Here is a tiny trained network, its code and every weight. The questions are about switching its units off for an input and a target symbol, where a switched-off unit gives its printed mean instead of its output.

import numpy as np


def w(rows, s, z=0):
    codes = np.array(rows[::2]) - 128.0
    scale = np.full(codes.shape[1], s)
    scale[-1] = z or s
    return codes * scale


def norm(h):
    return h / np.sqrt((h * h).mean(-1, keepdims=True) + 1e-5)


def f(y):
    return y / 2 * (1 + np.tanh(0.7978845608 * (y + 0.044715 * y**3)))


def softmax(a):
    e = np.exp(a - a.max(-1, keepdims=True))
    return e / e.sum(-1, keepdims=True)


def log_softmax(a):
    a = a - a.max(-1, keepdims=True)
    return a - np.log(np.exp(a).sum(-1, keepdims=True))


def net(x, mask):
    ids = ['αδεημπστω'.index(c) for c in x.split()]
    T = len(ids)
    res = E[ids] + P[:T]
    u = 0
    for l in range(3):
        r = norm(res)
        for j in range(3):
            rows = slice(2 * j, 2 * j + 2)
            q, k, v = (r @ M[l][rows].T for M in (Q, K, V))
            z = softmax(np.where(np.tri(T) > 0, q @ k.T / 2**0.5, -1e9)) @ v
            o = O[l][rows]
            res = res + np.where(mask[u + j], z, o[:, -1]) @ o[:, :-1]
        u += 3
        y = f(norm(res) @ A[l][:, :-1].T + A[l][:, -1])
        res = res + np.where(mask[u : u + 12], y, B[l][:, -1]) @ B[l][:, :-1]
        u += 12
    return log_softmax(norm(res)[-1] @ U[:, :-1].T + U[:, -1])


Q, K, V, O, A, B = {}, {}, {}, {}, {}, {}
E = w([
[166,83,118,140,104],'α',
[170,121,133,161,143],'δ',
[146,72,112,151,127],'ε',
[134,122,55,145,108],'η',
[178,150,165,144,136],'μ',
[134,106,112,146,107],'π',
[154,228,113,129,156],'σ',
[39,112,178,4,114],'τ',
[126,148,63,124,175],'ω',
],0.011)
P = w([
[3,142,181,180,102],'0',
[245,113,90,71,87],'1',
[221,161,133,94,44],'2',
[232,99,135,100,144],'3',
[206,105,144,125,156],'4',
[166,113,156,144,148],'5',
[123,129,173,153,138],'6',
[129,139,173,160,118],'7',
[133,158,171,164,91],'8',
],0.0049)
Q[0] = w([
[126,38,184,97,1],'0.h0',
[79,198,107,103,190],'0.h0',
[140,161,88,150,169],'0.h1',
[105,155,136,65,145],'0.h1',
[136,171,91,142,208],'0.h2',
[191,164,174,108,146],'0.h2',
],0.0077)
K[0] = w([
[196,168,109,181,155],'0.h0',
[123,119,128,50,79],'0.h0',
[96,109,155,126,107],'0.h1',
[165,94,112,76,117],'0.h1',
[104,111,2,141,170],'0.h2',
[147,92,143,167,110],'0.h2',
],0.0078)
V[0] = w([
[150,106,125,143,126],'0.h0',
[174,180,169,242,87],'0.h0',
[153,110,137,133,137],'0.h1',
[222,168,53,186,144],'0.h1',
[97,150,105,171,136],'0.h2',
[123,172,181,3,45],'0.h2',
],0.0033)
O[0] = w([
[124,120,114,151,124,141],'0.h0',
[143,182,3,184,102,253],'0.h0',
[129,116,140,119,151,146],'0.h1',
[195,13,13,81,184,215],'0.h1',
[99,181,180,173,164,108],'0.h2',
[209,148,88,80,101,123],'0.h2',
],0.0037,0.0016)
A[0] = w([
[195,95,94,201,167,7],'0.n0',
[181,190,115,64,151,40],'0.n1',
[174,83,136,140,156,96],'0.n2',
[140,124,253,132,138,84],'0.n3',
[161,145,91,174,112,2],'0.n4',
[113,49,152,143,75,110],'0.n5',
[143,35,4,143,87,157],'0.n6',
[162,132,76,103,95,141],'0.n7',
[240,108,167,95,107,132],'0.n8',
[87,90,159,62,159,39],'0.n9',
[160,60,155,83,144,167],'0.n10',
[126,181,57,95,75,142],'0.n11',
],0.006,0.0034)
B[0] = w([
[67,236,138,100,125,170],'0.n0',
[133,74,134,140,198,159],'0.n1',
[99,186,107,128,136,153],'0.n2',
[122,196,101,161,113,146],'0.n3',
[100,128,132,97,103,125],'0.n4',
[171,129,151,139,155,127],'0.n5',
[143,212,184,141,175,218],'0.n6',
[95,155,141,126,181,174],'0.n7',
[3,193,79,147,220,253],'0.n8',
[150,123,134,51,65,111],'0.n9',
[147,208,80,112,136,166],'0.n10',
[123,115,178,137,202,163],'0.n11',
],0.005,0.0039)
Q[1] = w([
[162,221,121,179,231],'1.h0',
[151,242,86,118,254],'1.h0',
[137,241,99,103,194],'1.h1',
[101,75,154,56,113],'1.h1',
[106,125,171,180,133],'1.h2',
[151,156,118,146,178],'1.h2',
],0.0077)
K[1] = w([
[39,98,195,63,109],'1.h0',
[82,71,254,74,20],'1.h0',
[62,65,60,187,172],'1.h1',
[131,199,156,81,170],'1.h1',
[79,153,162,146,102],'1.h2',
[124,134,121,56,111],'1.h2',
],0.0082)
V[1] = w([
[124,187,76,160,175],'1.h0',
[227,144,147,126,75],'1.h0',
[133,53,112,184,154],'1.h1',
[105,106,117,96,169],'1.h1',
[69,117,163,90,112],'1.h2',
[128,127,102,254,164],'1.h2',
],0.0078)
O[1] = w([
[136,162,17,141,122,124],'1.h0',
[216,243,176,164,227,91],'1.h0',
[42,31,127,158,146,135],'1.h1',
[107,157,94,73,123,74],'1.h1',
[108,178,128,97,56,48],'1.h2',
[253,184,88,137,231,252],'1.h2',
],0.0052,0.003)
A[1] = w([
[76,197,135,143,148,121],'1.n0',
[193,148,89,141,125,121],'1.n1',
[109,115,168,153,77,194],'1.n2',
[160,112,158,183,127,117],'1.n3',
[64,132,123,117,93,253],'1.n4',
[83,130,160,136,94,102],'1.n5',
[97,142,148,98,2,150],'1.n6',
[79,160,143,100,177,110],'1.n7',
[154,106,106,75,185,182],'1.n8',
[146,136,124,136,130,22],'1.n9',
[207,91,151,160,106,93],'1.n10',
[128,74,97,122,87,128],'1.n11',
],0.0094,0.0046)
B[1] = w([
[189,8,53,69,161,249],'1.n0',
[38,105,124,204,130,206],'1.n1',
[211,176,58,71,77,151],'1.n2',
[101,136,97,25,180,160],'1.n3',
[212,129,148,82,123,198],'1.n4',
[182,97,92,163,63,133],'1.n5',
[94,237,152,182,3,178],'1.n6',
[199,31,144,93,95,212],'1.n7',
[76,141,194,152,25,255],'1.n8',
[153,140,99,181,148,98],'1.n9',
[99,176,102,56,207,115],'1.n10',
[128,197,137,56,224,104],'1.n11',
],0.0049,0.0039)
Q[2] = w([
[175,188,120,108,120],'2.h0',
[105,126,134,149,209],'2.h0',
[186,238,54,91,31],'2.h1',
[119,212,125,227,154],'2.h1',
[156,148,157,161,164],'2.h2',
[153,199,106,125,5],'2.h2',
],0.012)
K[2] = w([
[94,75,103,144,150],'2.h0',
[246,125,142,122,137],'2.h0',
[232,111,110,141,113],'2.h1',
[156,166,75,178,163],'2.h1',
[110,169,125,73,139],'2.h2',
[56,122,40,184,160],'2.h2',
],0.013)
V[2] = w([
[125,181,105,153,120],'2.h0',
[203,86,124,27,120],'2.h0',
[129,31,168,166,84],'2.h1',
[146,70,119,172,122],'2.h1',
[117,189,116,195,133],'2.h2',
[111,134,1,99,94],'2.h2',
],0.0092)
O[2] = w([
[118,143,96,99,86,189],'2.h0',
[202,177,157,233,172,61],'2.h0',
[44,85,92,133,228,4],'2.h1',
[129,143,115,116,177,109],'2.h1',
[177,201,62,92,189,245],'2.h2',
[105,124,3,189,84,97],'2.h2',
],0.0081,0.0034)
A[2] = w([
[97,145,86,151,170,4],'2.n0',
[125,141,136,72,141,137],'2.n1',
[182,168,163,139,131,136],'2.n2',
[158,70,132,125,110,141],'2.n3',
[129,128,169,112,4,19],'2.n4',
[100,117,178,100,180,98],'2.n5',
[53,74,151,128,164,65],'2.n6',
[93,70,84,131,96,169],'2.n7',
[122,148,96,211,170,39],'2.n8',
[91,155,108,105,173,43],'2.n9',
[125,169,165,195,119,87],'2.n10',
[137,158,90,134,90,23],'2.n11',
],0.016,0.0039)
B[2] = w([
[142,110,169,64,133,140],'2.n0',
[157,105,141,190,119,196],'2.n1',
[89,149,179,147,123,254],'2.n2',
[81,180,96,72,110,154],'2.n3',
[141,133,176,38,55,205],'2.n4',
[94,10,113,148,94,189],'2.n5',
[83,113,29,76,51,162],'2.n6',
[102,187,213,146,153,161],'2.n7',
[173,115,144,145,47,146],'2.n8',
[169,95,146,105,132,155],'2.n9',
[156,63,93,138,186,145],'2.n10',
[82,85,160,121,154,177],'2.n11',
],0.011,0.0066)
U = w([
[131,147,171,69,31,88],'α',
[173,239,164,171,177,103],'δ',
[142,168,1,137,110,189],'ε',
[197,93,106,60,208,67],'η',
[74,51,82,114,106,251],'μ',
[93,78,214,160,188,148],'π',
[208,107,105,217,60,93],'σ',
[28,157,127,80,212,117],'τ',
[29,178,126,222,87,84],'ω',
],0.0086,0.0031)

Each question gives the input, a string of symbols that net reads in full, and the target symbol t.
The units are the heads (2 rows each of Q, K, V and O) and the neurons (one row each of A and B). Each row of codes is followed by its name. A weight is (code - 128) times the scale printed after its matrix; where a second scale follows, it is the last column's (O, A, B and U).
mask holds one flag per unit, layer by layer, with each layer's heads first. A switched-off unit (its flag False) gives its mean, the last column of its rows in O or B, instead of its output. The means were averaged over made-up inputs and are rounded, as every weight is.
A unit's drop is (log p(t) with every unit on - log p(t) with that unit switched off) / (log p(t) with every unit on - log p(t) with every unit switched off).
The circuit of an input: a set's keep is (log p(t) with only the set's units on - log p(t) with every unit switched off) / (log p(t) with every unit on - log p(t) with every unit switched off). Starting from the 12 units with the biggest drops (on a tie, the unit counted first), units are removed one at a time, each time the one whose removal leaves the highest keep (on an exact tie, the one counted first), for as long as the keep stays at least 0.8.
units of the circuit, in order: the units of the circuit, biggest drop first
unit that matters most: the unit with the biggest drop
k most important neurons: the k neurons with the biggest drops, biggest first
k most important neurons of layer l: the k neurons of layer l with the biggest drops, biggest first
drop of u: that unit's drop, to one decimal
input σ μ μ π σ π α, target ε: units of the circuit, in order => [1.h0, 2.h2]
input η σ σ μ η σ μ μ π, target τ: most important neuron of layer 2 => [2.n7]
input σ μ μ μ α μ μ, target ε: units of the circuit, in order => [1.h0, 2.h2]
input η η μ σ, target τ: 3 most important neurons => [2.n7, 1.n8, 0.n8]
input σ τ η η α μ σ τ τ, target ε: 3 most important neurons => [0.n6, 1.n7, 1.n0]
input τ δ σ ω, target μ: 2 most important neurons => [1.n8, 2.n6]
input π σ σ, target σ: 3 most important neurons => [0.n10, 0.n8, 0.n6]
input τ μ μ μ μ μ μ η, target σ: 3 most important neurons => [0.n8, 1.n0, 2.n8]
input μ σ σ π σ μ π μ η, target δ: 2 most important neurons => [0.n8, 0.n6]
input α σ η μ δ, target π: 2 most important neurons => [0.n8, 2.n5]
input ε α μ, target μ: 2 most important neurons => [0.n8, 2.n6]
input α μ σ ω η, target π: 2 most important neurons => [0.n8, 2.n5]
input μ η μ μ μ α η η ω, target δ: 2 most important neurons => [0.n8, 0.n6]
input ε μ ω ε σ, target μ: unit that matters most => 1.h1
input τ σ ω μ δ σ, target π: 3 most important neurons of layer 0 => [0.n8, 0.n9, 0.n7]
input α σ μ μ μ ω α σ, target π: 2 most important neurons => [0.n8, 2.n5]
input η π μ ε η σ π ε, target τ: 2 most important neurons of layer 2 => [2.n7, 2.n4]
input η μ μ σ σ μ, target τ: 2 most important neurons => [2.n7, 0.n8]
input τ μ α μ, target σ: 2 most important neurons of layer 2 => [2.n8, 2.n7]
input σ μ σ μ ω, target ε: units of the circuit, in order => [1.h0]
input δ π τ σ μ τ μ, target η: 2 most important neurons => [1.n2, 0.n8]
input τ α δ μ, target σ: 3 most important neurons => [0.n8, 1.n0, 2.n8]
input τ η ε μ σ α, target π: 2 most important neurons => [0.n8, 0.n6]
input μ τ δ ω α, target μ: 2 most important neurons of layer 0 => [0.n8, 0.n3]
input π μ μ ω α η π, target σ: 2 most important neurons of layer 1 => [1.n4, 1.n3]
input δ α μ σ μ, target η: 2 most important neurons of layer 0 => [0.n8, 0.n6]
input π μ σ σ μ ω ω, target σ: 2 most important neurons of layer 1 => [1.n1, 1.n2]
input σ μ τ π σ μ π μ π, target δ: unit that matters most => 2.h0
input δ μ σ, target η: drop of 0.n8 => 0.9
input μ α π σ μ σ η, target δ: drop of 2.n4 => 0.0
